Here is a tiny trained network, its code and every weight. The questions are about switching its units off for an input and a class, where a switched-off unit gives its printed mean instead of its output.

import numpy as np


def w(rows, s, z=0):
    codes = np.array(rows[::2]) - 128.0
    scale = np.full(codes.shape[1], s)
    scale[-1] = z or s
    return codes * scale


def f(y):
    return y / 2 * (1 + np.tanh(0.7978845608 * (y + 0.044715 * y**3)))


def log_softmax(a):
    a = a - a.max(-1, keepdims=True)
    return a - np.log(np.exp(a).sum(-1, keepdims=True))


def net(x, mask):
    res = np.array(x, float).reshape(1, 7) / 4 @ E
    y = f(res @ A[0][:, :-1].T + A[0][:, -1])
    res = res + np.where(mask, y, B[0][:, -1]) @ B[0][:, :-1]
    return log_softmax(res[-1] @ U[:, :-1].T + U[:, -1])


A, B = {}, {}
E = w([
[128,128,139,126,132,127],'x0',
[96,193,22,98,224,158],'x1',
[81,70,93,83,140,1],'x2',
[129,124,125,122,124,131],'x3',
[32,79,136,97,119,186],'x4',
[128,133,131,134,128,128],'x5',
[168,17,114,230,229,151],'x6',
],0.0081)
A[0] = w([
[17,85,176,118,117,187,143],'N1',
[153,175,143,161,136,213,71],'N2',
[247,198,129,161,137,63,122],'N3',
[88,209,41,121,220,151,30],'N4',
[166,163,139,152,86,216,63],'N5',
[67,254,143,83,36,95,14],'N6',
[84,110,112,135,139,31,2],'N7',
[92,127,137,133,141,52,41],'N8',
],0.0092,0.0076)
B[0] = w([
[79,195,103,157,111,135,221],'N1',
[76,58,142,48,158,67,185],'N2',
[4,155,88,152,107,163,232],'N3',
[148,118,230,175,61,77,232],'N4',
[86,132,169,52,188,58,177],'N5',
[161,20,133,175,189,201,253],'N6',
[68,85,124,65,173,76,149],'N7',
[78,122,132,111,144,82,138],'N8',
],0.012,0.0067)
U = w([
[87,89,122,37,182,63,54],'0',
[146,32,106,228,217,174,32],'1',
[132,131,95,124,100,129,253],'2',
[143,111,220,190,2,75,76],'3',
[37,175,56,167,90,160,40],'4',
[150,132,92,113,116,129,251],'5',
[150,137,89,115,121,123,239],'6',
[251,197,29,84,119,153,65],'7',
],0.012,0.014)

Each question gives the input, the list of numbers given to net, and the class t.
The units are the neurons (one row each of A and B). Each row of codes is followed by its name. A weight is (code - 128) times the scale printed after its matrix; where a second scale follows, it is the last column's (A, B and U).
mask holds one flag per neuron, in row order. A switched-off neuron (its flag False) gives its mean, the last column of its row in B, instead of its output. The means were averaged over made-up inputs and are rounded, as every weight is.
A unit's drop is (log p(t) with every unit on - log p(t) with that unit switched off) / (log p(t) with every unit on - log p(t) with every unit switched off).
The circuit of an input: a set's keep is (log p(t) with only the set's units on - log p(t) with every unit switched off) / (log p(t) with every unit on - log p(t) with every unit switched off). Starting from all 8 units, units are removed one at a time, each time the one whose removal leaves the highest keep (on an exact tie, the one counted first), for as long as the keep stays at least 0.8.
units of the circuit, in order: the units of the circuit, biggest drop first
unit that matters most: the unit with the biggest drop
k most important neurons: the k neurons with the biggest drops, biggest first
drop of u: that unit's drop, to one decimal
input [8,-3,0,-1,2,7,4], class 5: unit that matters most	N6
input [-5,-7,-8,-7,-2,1,-8], class 0: units of the circuit, in order	N5, N2
input [-8,-7,-3,-7,3,8,5], class 2: 2 most important neurons	N4, N6
input [4,7,4,1,3,4,5], class 3: units of the circuit, in order	N4, N6
input [-1,-6,5,1,-4,6,0], class 2: 2 most important neurons	N4, N3
input [7,-2,-5,-5,1,-6,3], class 5: units of the circuit, in order	N6, N4
input [-8,1,6,7,2,-2,6], class 5: 2 most important neurons	N6, N2
input [-4,7,-5,-4,-8,-7,4], class 4: 2 most important neurons	N3, N6
input [8,4,-4,1,4,1,5], class 5: 2 most important neurons	N6, N3
input [8,4,-1,0,0,5,4], class 5: 2 most important neurons	N6, N3
input [-1,8,-3,0,-8,7,-2], class 3: 2 most important neurons	N4, N1
input [4,-2,-6,0,8,-8,4], class 2: 4 most important neurons	N3, N6, N1, N2
input [8,-6,0,-6,8,0,4], class 4: 2 most important neurons	N1, N4
input [-3,-4,8,4,-8,4,-8], class 0: unit that matters most	N7
input [4,0,-6,-4,4,1,1], class 0: 2 most important neurons	N2, N5
input [-1,-6,-5,7,-8,0,6], class 4: 3 most important neurons	N3, N6, N4
input [4,8,6,1,8,-2,0], class 3: 2 most important neurons	N4, N3
input [6,7,-4,-1,-1,4,2], class 3: 2 most important neurons	N4, N6
input [-3,0,-2,2,6,-5,1], class 4: 2 most important neurons	N1, N6
input [6,6,-8,-7,-3,-1,0], class 0: units of the circuit, in order	N2
input [-5,0,2,2,-5,0,3], class 4: units of the circuit, in order	N3, N6
input [4,0,-7,-3,-8,6,-1], class 4: drop of N6	0.1
input [-1,-4,3,8,8,-5,-8], class 1: drop of N3	0.1
input [-6,4,-1,-5,-8,-7,2], class 4: drop of N1	0.0
input [4,-4,1,1,8,-6,7], class 4: drop of N1	0.7
